Rows lie near named flat spaces through zero. A row that begins with a name and a colon came from that space; any other row is followed by the name of its block's space that it lies nearest.
j162_j842: [-32 -25  31  28  18   5 -45   0  15 -14   5  22 -20 -12  56  36 -14  -5
   0 -25 -33  35 -32  18  51  -8   2  19 -13 -60]
j379_j837: [ 18  -7  -9  -2   8  -2 -27 -35   5   8  10 -42 -44  -3 -15  29 -65 -27
  19  37 -13 -31 -31 -35  54 -29  -8  28  16 -32]
j162_j842: [ 10  -2  -6  35  -8   3 -11 -73 -16  26  33  32 -31 -18  32  58 -35 -21
 -11 -25 -37   1 -21 -37  46  20  -6  -8 -25 -29]
j559_j377: [  5 -14  -9   2  11 -19  -1 -34  -6   0   1 -20 -10   6 -20  -3 -14   0
  -2 -10   3  -7 -33 -33  18   0  -9  13  -8  10]
j162_j842: [-36 -61  16 -20  34 -34 -15  64  37 -51 -47 -46  19  46 -48 -62  30  31
   0   4  26  11 -33   4  -3 -44  -8  42  -7  12]
j559_j377: [ 16  -1 -48   7  -7  -9  30 -27   5  40 -17  18 -26  -5   4  15 -17 -51
 -30 -40  -4  17 -24 -56  29   2  20  -5 -51   7]
j462_j906: [ -3  -7  10   0 -12   2   9  38  32  -5 -22  20   0  11   9  -1  10 -20
 -17  -3  -6  17   5   7   8 -25  21 -10 -23 -16]
j183_j130: [ 20  10  26 -14 -19   7  -2  26  26 -17  -2 -17  -3  15 -22  -1 -16  -8
  10  58  -3 -31  19  12   3 -40   6 -10  23 -16]
j897_j669: [  5  62  36  -8  16  17 -31 -13 -10  -8  12 -17 -18 -50  65  15 -29 -13
  29  -9   2  22 -30  54  27  10  19   1  53 -35]
j897_j669: [ 20 -15  48   6 -13 -16 -13 -29  16 -34  21 -19  -2  29 -39   6 -19  19
   6  47 -17 -46 -11 -14  20 -31 -17 -10  14 -14]
j462_j906: [ -2 -22 -30  20  -2   3  -2 -49 -41  23  36  10   2   1 -18  22  -3  25
   4   4 -12 -27  23 -32 -18  38 -36   5  -6  18]
j462_j906: [ 11  30  31 -22   7  -6  -4  24  30 -23 -26 -28 -10  -7  12 -19 -14 -23
   6   3  14  14 -35  24  26 -34  29  -1  21 -16]
j897_j669: [  0 -18  20   1  -4 -13   3  11  21 -20  -9   0   7  22 -18 -12  10   6
 -10   6  -2  -4  -8  -5   5 -21   1  -5 -12  -1]
j162_j842: [ 20  35 -11 -22  -4  10   7  15  12  13 -16 -22 -19 -16   7   0 -27 -38
   8  17  12  -1  -4   5  14 -19  23   0  18  -8]
j462_j906: [ 19  12  45  13 -38  -2  23   9  38 -16  -4  47   8  16  12  10  16 -17
 -31  -2 -21   6   8   7  11 -25  27 -50 -29 -17]
j379_j837: [  1  28 -20  -5  28  -5  -9 -45 -32  16   5 -24 -16 -35  26   0 -20  -7
  13 -40  14  19 -44  -5  16  32   1  18  17   9]
j559_j377: [-33 -38  36  46 -30  16   1  41  30 -10   4 101  22  18  48  33  51   8
 -39 -29 -46  39  43  26  -5   1   9 -35 -61 -38]
j559_j377: [ -9 -36  26  25  -2 -11 -17 -21   9 -17  14  16  -2  19  -3  19  -1  14
  -9  -1 -26  -5 -13 -15  23  -9 -14   0 -20 -21]
j162_j842: [ 53  47  45 -38   5 -49  23 -43  23 -43 -22 -75  -3  13 -50 -56 -21  -9
   1   5  39 -24 -84 -20  27 -38  22 -17  31  34]
j183_j130: [ -6 -31 -35 -20  41  -5 -50   2  13   8 -19 -82 -59  -5 -20  13 -80 -37
  35  40   3 -16 -53 -35  70 -48  -8  76  23 -41]
j462_j906: [ 22  47  42 -35   5 -21  15  39  58 -33 -57 -32 -12  -4  16 -41  -8 -48
 -12 -20  28  36 -67  24  41 -56  60 -13   6 -12]
j379_j837: [-18 -33  72  22  -5   1 -41  16  30 -48  16  14   4  23   9  20   1  27
   6  32 -34  -9   1  30  24 -33 -11  -2   7 -52]
j897_j669: [-18  17 -10   1   7   8  11  17 -13   9  -9  27  17 -20  37 -10  33   4
  -9 -46  10  40   7  27 -24  32  12  -8  -9  14]
j379_j837: [  5  59  47   4 -27  42 -11  50  35   0  -4  50 -14 -38  92  40 -10 -47
  -1   3 -25  39  23  73  25 -20  50 -36  14 -68]
j559_j377: [ 23  -9 -70  -4 -34  38  11  32  19  63  -7  11 -45  -1 -12  52 -55 -73
  -1  64 -23 -31  59 -42  21 -36  11   8 -20 -35]
j379_j837: [ 11  58  47   5  16   5 -32 -71 -43 -16  47 -18  -2 -45  45  16 -21  28
  34 -12  -1  -3 -32  41  10  42 -10  -8  63  -9]
j462_j906: [ 20  -9  14  21 -24   8 -11 -38   0   6  34  14 -17   7  -8  44 -32  -5
   3  39 -34 -38  16 -23  23 -10 -14 -13   0 -28]
j897_j669: [ 14  -2  37  40 -23 -10   3 -70  -3  -5  35  50  -3   3  21  40  -2   4
 -25 -29 -38  -1 -18 -23  29  16  -3 -38 -32 -17]
j897_j669: [  1  -2 -30 -15   9   5  -5  20   9  16 -19 -25 -22  -5  -4   1 -25 -29
   8  13   8   1  -7 -11  17 -19   8  24   3 -10]
j559_j377: [ 16 -13 -44 -12  13 -14   3 -32 -10  21  -5 -45 -25   5 -42  -3 -37 -18
   7  13  11 -26 -26 -54  20  -9 -11  28  -1  16]
j183_j130: [ 14  31  42 -21 -11   3   5  26   8 -31   2 -18  25   6 -15 -28  16  23
  15  37  17 -20  21  43 -31 -12   4 -21  43  12]
j162_j842: [ 10  35 -32 -27  -3  31  -2  55  20  30 -28 -18 -32 -28  27  12 -38 -60
  15  28   9  11  16  19  18 -29  33  14  20 -30]
j897_j669: [ 13  22  -8 -36  11  19 -26   4 -41  -6  32 -78   9  -6 -51 -19 -26  45
  66  97  28 -73  47  30 -49   7 -41  28  99  23]
j183_j130: [ 14  -7  -6 -20 -18  23 -12  36   3  -1  15 -34  -1  18 -50   5 -24  11
  34 103   0 -66  64   9 -26 -31 -23  11  47  -7]
j379_j837: [  5  15 -14  -4  17  -8  -2 -42 -30   8  11 -23  -3 -16  -3  -7  -9  10
  11 -18  14  -3 -24 -11  -2  27 -10  10  16  21]
j379_j837: [  2 -30  81  21 -11   6 -60  -5  37 -47  31 -10 -24  22   0  47 -47   9
  23  75 -49 -40  -8  16  60 -59 -16   6  28 -82]
j559_j377: [-35 -55  48  33  -1  -6 -23  12  12 -38  15  40  26  30   4   8  38  48
 -11  -5 -30   7  12  17  -5  -1 -22  -4 -23 -21]
j183_j130: [ -3 -12 -18   3   9  -2  -8 -16 -10  10   5 -11 -11  -2  -7   8 -15  -2
   5   1  -2  -6  -8 -19  10   4 -10  16  -2  -1]
j897_j669: [  0 -43 -11   1  -6 -18  11  21  36  -4 -28  -2 -10  35 -35  -7  -3 -21
 -23   7  -5  -4 -13 -41  22 -41   6   8 -42  -4]
j183_j130: [-12  30  34 -24  13   2  -3  59  23 -30 -31 -12  16 -10  27 -37  24   2
   7 -11  24  35 -11  60 -11 -15  28  -2  25  -4]
j183_j130: [ 14  11  26   5 -18  -5  13  -4  18 -10  -1  18   3   7   4   3   5  -9
 -15  -3  -8   1  -3   1   8 -12  14 -27 -11  -5]
j379_j837: [ 27  27  26   0 -13  22 -34 -12  23   4  16 -17 -49 -20  27  53 -74 -47
  23  54 -29 -23 -11   6  65 -43  15   2  32 -70]
j559_j377: [-14   3   3  -9   8   2   2  27  -7 -10  -6  -2  23   0   0 -25  29  23
   5  -5  16   9  15  27 -33  12  -3   2  12  18]
j162_j842: [ -8 -11  -8  11  -4   5   2  -4 -12   7  11  18   9   2   0   7  13  13
  -3  -3  -7  -2  20  -2 -16  17 -11  -3  -8   6]
j462_j906: [-10  -2   8   7  -4  10  -5   6 -11  -3  14  16  14  -1   7   4  16  21
   5   5  -5  -2  25  19 -21  15 -11  -6   7   1]
j462_j906: [-14  35  16 -40  26 -16  18  72  33 -28 -66 -25  18 -10  23 -69  37 -15
  -9 -49  49  63 -43  49  -9 -19  48   4   6  19]
j162_j842: [ -3  54  43 -20   2  25 -20  53  21 -19 -13  -5  -3 -32  57  -2  -5 -17
  21  11   7  28   3  77   7 -18  34  -7  46 -38]
j183_j130: [-21  -7 -30   2  -5  24   8  28 -34  18  16  24  32  -3  -3  -6  39  36
   9   9   7  -6  71  24 -69  42 -23  -2   9  29]
[-16 -64  50  38  -7  -5 -43 -18  18 -34  32  17  -6  35 -14  39 -12  31
   2  38 -49 -30   2 -12  34 -27 -33   7 -12 -49]	j559_j377
[-23  -2 -83 -38  25  19  11  76 -12  38 -41 -33   1 -14 -11 -35   9 -17
  16   4  42  18  33   9 -42   6   6  44  10  30]	j897_j669
[ 24   9  43 -10 -26   2   0  45  68 -22 -28  -2 -23  17   2  10 -28 -49
 -10  42 -15  -5  -9   8  47 -76  38 -18  -5 -50]	j183_j130
[-27 -38  41  15 -12  -4   1  45  22 -37  -4  38  39  35  -8 -17  55  41
 -17   1 -11   8  31  27 -31  -9  -8 -17 -21   0]	j379_j837
[ 26  91  21 -13  -9   6  29 -15  -4   8  -9  19   2 -47  63  -8   7 -33
 -11 -55  18  44 -26  39   2  25  48 -44  14   8]	j559_j377
[-25 -31  16   5   7  -9  -3  20  -3 -25   0   8  31  21 -16 -24  41  44
  -2  -5   4   3  14  15 -32   9 -18   3  -5  17]	j162_j842
[-36 -34  -4  11  47 -24 -29 -25 -15 -13  -7 -19  -4  -5  13 -12   5  22
   2 -56   6  34 -62 -11  24  19 -15  41 -12   1]	j379_j837
[ 15  10 -43  -7 -11  11  19   6   4  36 -13   4 -20  -9   0  13 -20 -42
  -8   3   1   0  12 -25   8  -6  15   0 -16   0]	j559_j377
[  2 -25 -18  30 -17   8   0 -51 -35  22  46  30   4   7 -16  36  -1  25
  -2  13 -27 -34  38 -31 -17  34 -36  -9 -13   8]	j462_j906
[-47 -55 -17  10  35 -26  -2  16  -2 -12 -26   7  20  17  -4 -33  46  29
 -19 -64  12  44 -31 -11 -10  17 -11  30 -43  24]	j379_j837
[-22 -60  85  28  17 -28 -55 -46  -8 -74  48 -22  24  41 -40  -2  10  93
  23  35 -25 -44 -22   8   5  -5 -59  14  28 -14]	j379_j837
[ 18  18 -61  -7 -29  25  42   3 -35  49  16  22  17  -4 -26   3  15   0
  -2  24  10 -30  80 -15 -65  37 -11 -22  -1  46]	j162_j842
[ 11 -10  -6  -3   3   5 -25  -9  13   6   3 -31 -38   0  -9  27 -55 -28
  17  42 -14 -25 -15 -22  45 -34  -3  24  13 -37]	j462_j906
[-39 -28 -58   7   6  30  -1  47 -24  37  -2  32  13  -9  16   9  28  10
   2  -8  -1  19  63  13 -45  34 -15  21 -16   8]	j183_j130
[ 23   6  21   3  -5 -18   0 -40  11 -11   5 -13 -15   6 -11   7 -24 -12
  -6   1  -7 -13 -37 -25  35 -17   4  -9  -3  -8]	j183_j130
[ 32  54  27 -20 -14  -5  25 -16  -9 -14   7 -15  20  -6 -12 -27  11  11
   5   9  23 -17   2  20 -28   9  10 -34  34  32]	j162_j842
[  0  -6   5   6  12 -22   2 -34  -5  -8   0  -6   0   3  -5  -9   3   7
  -9 -31   3   9 -39 -20  14   9  -3   2 -13  12]	j559_j377
[  6  19  32  -1  -6  -8   9   7  22 -18 -13  11   5   0  17 -10  11 -10
 -13 -20   1  20 -21  16  12 -12  23 -20  -7  -6]	j183_j130
[ -1   5 -15 -16   7   4   1  16  -8   2  -5 -23   5  -2 -15 -16   1   7
  14  16  17  -9  12   8 -19   2  -5  12  20  15]	j559_j377
[  2   7  84  42  -9 -27  -1 -95 -36 -47  60  43  45   8  10   2  47  80
 -13 -45 -21  -7 -21  15 -21  57 -31 -51   2  24]	j162_j842
[  9   4   1   2   4 -10   1 -42 -24  -2  20 -13   6   0 -17  -4  -2  21
   7  -2   5 -18  -9 -13  -8  20 -17  -2  12  21]	j183_j130
[  3  11  27  -3  26 -33  -5 -52 -16 -28   5 -32   8  -3  -8 -28   5  28
   4 -37  18   6 -63  -5  10  17  -8   5  14  25]	j559_j377
[  6  18  35  22 -30  21  -1   8  22   1  11  55  -6 -10  49  40  -2 -23
 -15  -2 -34  15  19  24  20  -8  22 -35 -15 -44]	j559_j377
[-20  19  32  -1   4  16 -11  23 -22 -21  18  13  37 -13  24 -15  40  48
  18   0   8   9  34  65 -49  32 -11 -11  37  10]	j462_j906
[-17  -1 -47 -41  54 -39  22  -4 -42  -8 -31 -71  34   2 -52 -92  42  46
  12 -48  73  13 -41 -10 -56  40 -18  39  19  96]	j559_j377
[-12 -19 -30   7  24  -8 -13 -27 -13  16  -2 -12 -21 -10   8  10 -19 -10
   0 -29  -2  14 -35 -29  27  11  -7  29 -15  -4]	j183_j130

Rows lie near named flat spaces through zero. A row that begins with a name and a colon came from that space; any other row is followed by the name of its block's space that it lies nearest.
j672j806: [ 10 -44  17 -26 -22  13  12  11  27 -16  -4 -15 -23   0  10  34 -11  -5
 -26 -16 -16  11 -38 -39  35 -21 -13 -12 -31  10]
j327j150: [-12 -29  36 -10  51 -66   8  -1  28  10 -28 -34  34  23  27  21 -20  20
 -51 -27 -31 -21  72  28 -22  35 -15   0 -59 -11]
j327j150: [ 22 -27  43 -26  -5  20  -7 -15  11 -17  31   3 -25  -7   9  29   7  -3
 -33 -43   0 -18 -12  14  46  -4  13  -8  -7  17]
j13j520: [ 18  11 -17 -11   0   6  80   6  -1  13 -51 -22 -27  17  13  21   6  -4
  34  24 -33  21 -10 -14   1   5 -20   7 -13  -5]
j327j150: [ 21 -14  34  20   0  -5 -72  23  20  22 -12 -14  -8  -6   5  16  -8 -15
 -45  -6  -6 -17 -20 -40 -47   8  -8  17  25  10]
j197j728: [-13 -47  42  43  13 -59  -5  22  19  -6 -13  15  49  39   5 -14 -41 -11
 -37  -4 -38 -17   7 -45  -9  11 -30 -17  10 -13]
j672j806: [ 10   9 -45 -65 -27  33  46 -19  -8  -9   7  25 -12 -35  26   4  14  33
  44  -9  22  35 -47 -11  61 -53   8 -31 -45  17]
j197j728: [ 10 -31  31  30  17 -39 -18  -2  -6  14  15  42  39  24  14 -10 -28  21
 -18  -2 -15 -31  -6 -38  -8   0 -14 -19  -3   2]
j13j520: [-48  10  -3 -45  -4 -62  44  12  37 -37 -41  19  75 -18  29 -54 -14 -23
   6 -53  -7  41  30  15  49 -19 -10 -46   2  -3]
j13j520: [ 12 -18   4  -1  -3  -5 -42  11  12  12  -6   0   4 -15  17  12  -7  13
 -24  -3   2  -2 -26 -36 -18 -15  -7  -2 -10   5]
j327j150: [-27  17  16  50 -16 -68   7  41  10  28 -43  46  66  52 -25 -76 -59 -48
  33  32 -23   8  -2 -94 -49   9 -43 -16  51  18]
j197j728: [ -6   3   4 -20 -29 -27 -28  40  40  29 -49  -4  16   1   1 -17 -37 -28
  -1   5  -4  28 -30 -92 -39 -17 -32  -7 -10  36]
j672j806: [ 14 -51  17 -19 -34  22   8  20  30 -20  -6 -15 -31   0   6  36 -13 -14
 -27  -9 -19  16 -59 -59  38 -28 -18 -11 -18   9]
j197j728: [ 46  47  50  -9   9  10 -86   5  13  60 -16 -17 -36 -18   0  13  13 -29
 -25 -22  16 -31   9  -2 -77  33  13  40  40  48]
j13j520: [ 57  -5 -21  -7  32  12  40 -32 -36  21  -5  24 -12 -20  62  41  33  71
  16   6 -14 -15 -31  11  15 -17   5  -9 -25 -19]
j197j728: [ -3  20  33 -40   1  -9  -4 -10  15  22   7  -8  -9  16 -20  -4 -16 -16
   0 -24  13 -11  41  13  -8  22   5   5 -34  46]
j13j520: [ 56   0  77 -12  22  26 -33 -18   8  26  15 -30 -64   6   1  56  20 -17
 -49 -39  -9 -51  21  38 -17  45  18  36  11  31]
j672j806: [-28 -47  34  -9 -28 -26 -80  40  59 -21  -6 -15  27 -14  -2  -6 -35 -33
 -68 -34   3  12 -22 -59  -3 -20 -16 -14  -1  14]
j13j520: [ 28  58 -30 -36   1  60  -6 -30 -30  42  18 -24 -67 -16 -20  26  33  20
  41  23  39  -5  12  42 -31  13  29  36 -32  31]
j672j806: [ 17 -83  15  33  15  16 -36 -12 -10 -24  54  -1 -11   3  14  53   0  51
 -60   3 -10 -34 -29  -6  24 -13   3  -4 -33 -33]
j13j520: [-63  55 -66 -67 -16 -21 -31 -12   5 -14  13  32  70 -62   5 -74   1  21
  40 -29  71  46  28  35  20 -44  26 -36 -32  18]
j327j150: [ 16  -7  34   4 -36  28 -20   5   2  -2  30  30 -23  11 -25  -8 -12 -33
   2  -7   8  -9 -44 -45  20 -11   0  -5  34  34]
j327j150: [-10  18 -31   7 -10  -5  31   2 -17  21  -7  17   8  23 -18 -23 -18   8
  48  42   3  12  -5 -34 -17  -5 -14  -4 -18   9]
j13j520: [  9 -27  -4 -23   7 -32 -73   5  18   6  -2  32  53 -54  62  -2  -6  48
 -40 -36  17   2 -38 -39  -1 -48  -1 -34 -23   1]
j197j728: [  2  34  -2  -5  -9  10 -83   7   5  19   6   3   2 -37  -4 -18  10 -11
  -9 -11  37  -1  -6  -1 -40  -5  17  13  32  20]
j672j806: [ 17   1  10 -63 -13  16  49 -14  13  -1  -5  -3 -27  -5  14  22   4   1
  13 -29  -2  13  -9   2  46 -13   1 -14 -42  31]
j327j150: [ -3   3  20  36 -19   5 -56  25   7  18   4  -5 -11  19 -39 -13 -20 -37
 -11  23   5 -10 -12 -46 -49  14  -9  21  36  17]
j327j150: [-16   0   5 -15 -10  16  40 -18  -8 -31  33  11  -7  11 -22 -10   4 -12
  16 -15   8   2  16  37  54   1  14 -11  -2   4]
j672j806: [  2  -7  -1 -11 -33  31 -84  -8  -5 -17  62  50  10 -47  -1 -21   5   9
 -12 -27  51  -3 -54 -20  31 -47  26 -22  24  21]
j327j150: [ 27   7 -22   1 -11  14 -15   7 -10  32 -13  13 -12 -11  14   8   0  20
  19  27   5   6 -47 -54 -27 -21 -10   2  -6  11]
j672j806: [  5   3 -46  33  -9  23  16   2 -30  -4   1  13  -6  -5  -1  -4  13  17
  33  44   0  13 -38 -18  -2 -19  -2   2  21 -27]
j197j728: [  5 -22 -34  14   0  10  40 -11 -26 -16  14  26   8  -1  17   5   6  39
  22  23  -7   6 -33 -10  34 -27  -4 -20 -14 -28]
j672j806: [-12   4   9  21  10 -19 -23   9   5   4  -6  -7  16   7  -8 -12  -7 -11
 -13   3  -3  -8  22   5 -27  17  -2   9  16  -6]
j197j728: [-15  -7  75  23  29 -47 -62  -3  17   6  26   6  35  26 -20 -22 -23 -27
 -54 -41   1 -48  68  31 -28  46   8   7  22  16]
[-64 -13  -6  40 -30 -24  25  36  18 -40  -9  -6  32  41 -54 -49 -37 -58
  11  26 -15  27  14 -27   8   7 -23  -7  32 -17]	j13j520
[  6 -77  11  64 -24  18 -38  39  14 -26   3 -20 -20  15 -10  34 -17 -14
 -52  32 -31  -2 -69 -77  -6 -16 -26   8  28 -34]	j672j806
[ -9 -13  36  -2 -12  -4  15  -4   5  -3  27  12  -4  39 -34 -10 -27 -22
   2  -6  -3 -14  14 -13  18  13  -5  -6 -12  27]	j327j150
[  0   1  12  12 -10  36 -53   5   7 -33  20 -21 -24 -35  -9   9  32 -30
 -37 -26  15  -3  -7  43  11   3  26  19  61 -16]	j327j150
[  1 -51  49 -33  23 -17 -44 -21  22 -12  44  -4  11  -7  19  32 -10  32
 -69 -57   8 -33  28  28  29   1  13 -15 -62  12]	j672j806
[ 16  27 -26 -33 -17  12 -54 -17 -19  40  32  55  14 -33  11 -23  -6  43
  33   4  52   0 -40 -44 -14 -42  12 -19 -30  45]	j197j728
[ 16   9  53  -2  10  16  -5 -13   3   2  19 -20 -38  18 -23  18  11 -32
 -21 -25  -4 -31  37  47   0  42  16  25  21  18]	j13j520
[-29  19 -71 -49 -20  -8  16   2   4  -8 -19  18  38 -44  26 -30   0  32
  41   3  28  52 -23 -18  23 -54  -1 -34 -41   0]	j672j806
[ -6  10  -5  16 -10  30 -41   7   1 -30  11 -16 -15 -34  -8  -2  31 -27
 -20 -13  15   5  -8  39   5   0  22  16  62 -21]	j327j150
[ 33 -19  22 -32 -14  32   6 -18   0 -11  27  21 -28 -18  20  26  13   9
  -9 -33   4  -8 -40  -3  54 -23  12 -16  -6  19]	j327j150
[-13  21 -19 -25 -15   9 -30  -4   0   4  15  10   7 -22  -9 -20   0   4
  14  -5  34  12  -2   0  -2 -17  12  -5 -11  19]	j197j728
[ 10 -26   5   7  -2 -14 -10  18  15   5 -23  -2   8  -2  21  13 -11   5
 -19   3 -18   5 -29 -46 -10 -13 -19  -7  -4  -5]	j13j520
[ 20   1 -21 -15  13 -16  19  -3  -4  20 -29  12  15 -16  44  10   4  37
  12   4 -10   9 -20 -22  -5 -20 -11 -14 -25  -5]	j327j150
[-21 -68  27  47  -7 -30 -43  51  45 -18 -30 -44  12  23  -8  20 -35 -29
 -71  12 -38   3 -15 -63 -32   6 -35   9   6 -27]	j672j806
[-13 -18  30 -15   2 -15  41 -14   2   9  26   4  -4  57 -34   1 -38   0
   9   4  -7 -17  37  -8  14  21 -11  -7 -62  31]	j327j150
[ 10 -10  34  12  -2  -4  62  18  18  -3 -40 -32 -30  42 -12  20  -8 -46
  -3   5 -48   2   9 -10   3  31 -23  15  19  -2]	j13j520
[ 14  30  55  22 -15  14 -53   6   3  11  20  15 -18   8 -36 -24   1 -60
 -10 -20  13 -26   4   1 -22  28  14  20  81  34]	j672j806
[  52  -34   16  -54   25  -36   47  -19    6   48  -26   27   11    9
   72   43  -22   72   -1  -15  -29  -12  -27  -59   13  -24  -28  -35
 -102   29]	j327j150
[ -4   6  41   1   8   6 -46 -16   1  -8  44   3  -5  -1 -22  -6   6 -17
 -29 -34  21 -31  36  49   5  23  26  10  20  15]	j13j520
[-14 -20  62   4 -18  13 -13  -3  14 -25  50  -2 -21  35 -53  -4 -19 -49
 -26 -26   4 -24  23  14  31  25   9   4  15  27]	j327j150
